Below is a small trained network, with its code and all its weights. Each question gives an input and a class and asks what happens when units are switched off, that is, made to give their printed mean instead of their output.

import numpy as np


def w(rows, s, z=0):
    codes = np.array(rows[::2]) - 128.0
    scale = np.full(codes.shape[1], s)
    scale[-1] = z or s
    return codes * scale


def norm(h):
    return h / np.sqrt((h * h).mean(-1, keepdims=True) + 1e-5)


def f(y):
    return np.maximum(y, 0)


def log_softmax(a):
    a = a - a.max(-1, keepdims=True)
    return a - np.log(np.exp(a).sum(-1, keepdims=True))


def net(x, mask):
    res = np.array(x, float).reshape(1, 2) / 4 @ E
    u = 0
    for l in range(3):
        y = f(norm(res) @ A[l][:, :-1].T + A[l][:, -1])
        res = res + np.where(mask[u : u + 12], y, B[l][:, -1]) @ B[l][:, :-1]
        u += 12
    return log_softmax(norm(res)[-1] @ U[:, :-1].T + U[:, -1])


A, B = {}, {}
E = w([
[208,143,254,253,220,132,77,79,127],'x0',
[103,240,125,167,115,114,29,14,103],'x1',
],0.0086)
A[0] = w([
[157,146,158,231,100,77,128,127,153,103],'0.n0',
[86,136,186,48,145,173,92,101,125,1],'0.n1',
[122,64,106,79,189,79,182,122,207,146],'0.n2',
[166,237,158,59,172,157,161,190,58,45],'0.n3',
[142,86,2,85,145,123,123,95,115,77],'0.n4',
[82,172,163,123,116,108,56,167,111,183],'0.n5',
[111,53,119,198,98,197,164,178,154,164],'0.n6',
[107,127,125,75,143,212,107,72,180,56],'0.n7',
[116,168,164,156,128,64,96,125,44,117],'0.n8',
[164,145,94,75,170,90,113,182,118,105],'0.n9',
[85,193,57,123,133,48,128,89,94,76],'0.n10',
[92,103,150,83,167,112,37,204,125,125],'0.n11',
],0.0075,0.0018)
B[0] = w([
[128,157,79,46,217,134,53,173,88,249],'0.n0',
[178,125,176,166,106,190,150,96,59,143],'0.n1',
[65,44,150,186,141,119,100,2,94,244],'0.n2',
[153,87,71,100,144,110,108,163,109,128],'0.n3',
[193,162,203,104,161,169,60,105,183,237],'0.n4',
[150,78,102,133,125,77,144,144,143,214],'0.n5',
[164,203,95,128,102,71,181,55,96,246],'0.n6',
[77,115,171,141,160,106,143,151,174,156],'0.n7',
[107,124,83,154,115,78,175,122,170,238],'0.n8',
[93,162,110,141,143,80,143,213,93,174],'0.n9',
[155,149,84,146,110,73,127,80,97,254],'0.n10',
[164,153,79,156,153,65,118,81,177,153],'0.n11',
],0.0068,0.0048)
A[1] = w([
[60,167,176,126,79,103,169,95,107,81],'1.n0',
[100,136,147,154,74,137,103,72,157,48],'1.n1',
[147,117,108,127,146,77,85,109,181,109],'1.n2',
[175,105,129,140,81,87,121,89,201,127],'1.n3',
[43,120,68,146,52,154,143,148,130,254],'1.n4',
[94,99,71,147,116,127,107,72,88,100],'1.n5',
[98,151,104,85,107,193,98,162,148,106],'1.n6',
[166,104,255,158,141,218,69,169,186,146],'1.n7',
[106,158,148,100,72,116,135,160,128,117],'1.n8',
[140,127,88,79,44,183,93,174,107,133],'1.n9',
[163,23,209,164,101,150,217,146,152,74],'1.n10',
[98,163,76,122,93,166,146,140,227,108],'1.n11',
],0.0087,0.0018)
B[1] = w([
[97,126,104,109,180,144,98,103,175,186],'1.n0',
[159,170,186,111,156,143,115,110,63,185],'1.n1',
[152,109,87,86,140,143,196,129,148,254],'1.n2',
[87,69,130,153,100,175,212,103,59,215],'1.n3',
[164,122,185,205,167,111,50,118,129,225],'1.n4',
[142,126,197,129,142,188,92,148,84,254],'1.n5',
[161,110,118,146,196,129,65,143,202,157],'1.n6',
[130,89,117,129,31,181,91,166,189,203],'1.n7',
[161,135,145,142,152,139,128,127,146,159],'1.n8',
[254,131,145,184,141,130,131,181,145,185],'1.n9',
[67,140,58,106,85,28,110,122,89,227],'1.n10',
[130,111,138,147,180,157,61,115,148,179],'1.n11',
],0.0077,0.0052)
A[2] = w([
[135,136,60,48,171,171,177,165,87,92],'2.n0',
[145,169,155,185,135,192,43,135,58,42],'2.n1',
[139,73,137,113,152,78,121,134,171,243],'2.n2',
[125,134,130,181,178,53,74,169,146,157],'2.n3',
[217,136,60,113,77,144,57,118,192,79],'2.n4',
[118,94,214,159,138,176,189,54,108,182],'2.n5',
[107,181,95,188,97,157,14,102,104,223],'2.n6',
[151,67,137,113,108,156,177,130,71,87],'2.n7',
[65,221,146,65,182,126,121,75,154,110],'2.n8',
[71,99,137,129,112,84,191,166,125,55],'2.n9',
[169,146,177,111,147,91,51,135,254,245],'2.n10',
[45,182,160,99,128,158,63,113,82,56],'2.n11',
],0.0077,0.0011)
B[2] = w([
[105,254,190,37,224,174,183,100,74,151],'2.n0',
[118,112,72,134,95,76,174,155,166,238],'2.n1',
[83,169,117,190,91,87,110,106,151,194],'2.n2',
[144,139,144,74,94,157,112,125,100,225],'2.n3',
[145,114,171,157,180,149,136,144,152,221],'2.n4',
[138,124,154,95,134,172,135,197,177,186],'2.n5',
[105,89,131,116,97,97,114,162,124,246],'2.n6',
[152,204,120,115,164,150,98,98,125,172],'2.n7',
[101,95,111,112,99,109,165,103,103,182],'2.n8',
[124,188,70,145,59,81,111,127,85,162],'2.n9',
[105,91,137,118,131,221,156,163,156,254],'2.n10',
[105,183,111,130,111,90,210,125,76,164],'2.n11',
],0.0097,0.0076)
U = w([
[120,133,55,166,72,8,127,85,68,188],'0',
[178,73,131,161,132,160,86,197,199,167],'1',
[157,196,172,71,206,161,180,85,85,4],'2',
],0.015,0.0019)

Each question gives the input, the list of numbers given to net, and the class t.
The units are the neurons (one row each of A and B). Each row of codes is followed by its name. A weight is (code - 128) times the scale printed after its matrix; where a second scale follows, it is the last column's (A, B and U).
mask holds one flag per neuron, layer by layer. A switched-off neuron (its flag False) gives its mean, the last column of its row in B, instead of its output. The means were averaged over made-up inputs and are rounded, as every weight is.
A unit's drop is (log p(t) with every unit on - log p(t) with that unit switched off) / (log p(t) with every unit on - log p(t) with every unit switched off).
The circuit of an input: a set's keep is (log p(t) with only the set's units on - log p(t) with every unit switched off) / (log p(t) with every unit on - log p(t) with every unit switched off). Starting from the 12 units with the biggest drops (on a tie, the unit counted first), units are removed one at a time, each time the one whose removal leaves the highest keep (on an exact tie, the one counted first), for as long as the keep stays at least 0.8.
circuit, biggest first: the units of the circuit, biggest drop first
most important unit: the unit with the biggest drop
k most important neurons: the k neurons with the biggest drops, biggest first
top k neurons in layer l: the k neurons of layer l with the biggest drops, biggest first
drop when u is switched off: that unit's drop, to one decimal
input [2,3], class 2: most important unit => 1.n2
input [7,7], class 0: circuit, biggest first => (2.n1 2.n6)
input [1,3], class 2: top 2 neurons in layer 1 => (1.n2 1.n4)
input [-2,-4], class 0: top 2 neurons in layer 0 => (0.n0 0.n10)
input [-5,4], class 1: 2 most important neurons => (0.n2 0.n6)
input [8,7], class 1: circuit, biggest first => (0.n6 1.n7 0.n10)
input [-3,-4], class 0: 4 most important neurons => (0.n0 1.n10 0.n10 0.n2)
input [3,-1], class 2: 4 most important neurons => (0.n0 0.n4 1.n4 2.n0)
input [-6,-6], class 0: 2 most important neurons => (0.n2 0.n0)
input [4,4], class 0: 2 most important neurons => (0.n4 0.n8)
input [-4,3], class 1: top 2 neurons in layer 1 => (1.n9 1.n10)
input [0,-4], class 0: 2 most important neurons => (0.n0 1.n10)
input [-5,-6], class 0: 2 most important neurons => (0.n2 0.n0)
input [3,-5], class 0: most important unit => 1.n10
input [3,-4], class 0: 2 most important neurons => (1.n10 0.n10)
input [1,-4], class 0: 2 most important neurons => (1.n10 0.n0)
input [-2,1], class 2: 2 most important neurons => (0.n4 0.n10)
input [0,-2], class 2: 2 most important neurons => (0.n6 2.n5)
input [6,-7], class 0: drop when 1.n10 is switched off => 1.4
input [-3,0], class 2: drop when 0.n4 is switched off => 2.1
input [0,-1], class 2: most important unit => 2.n5
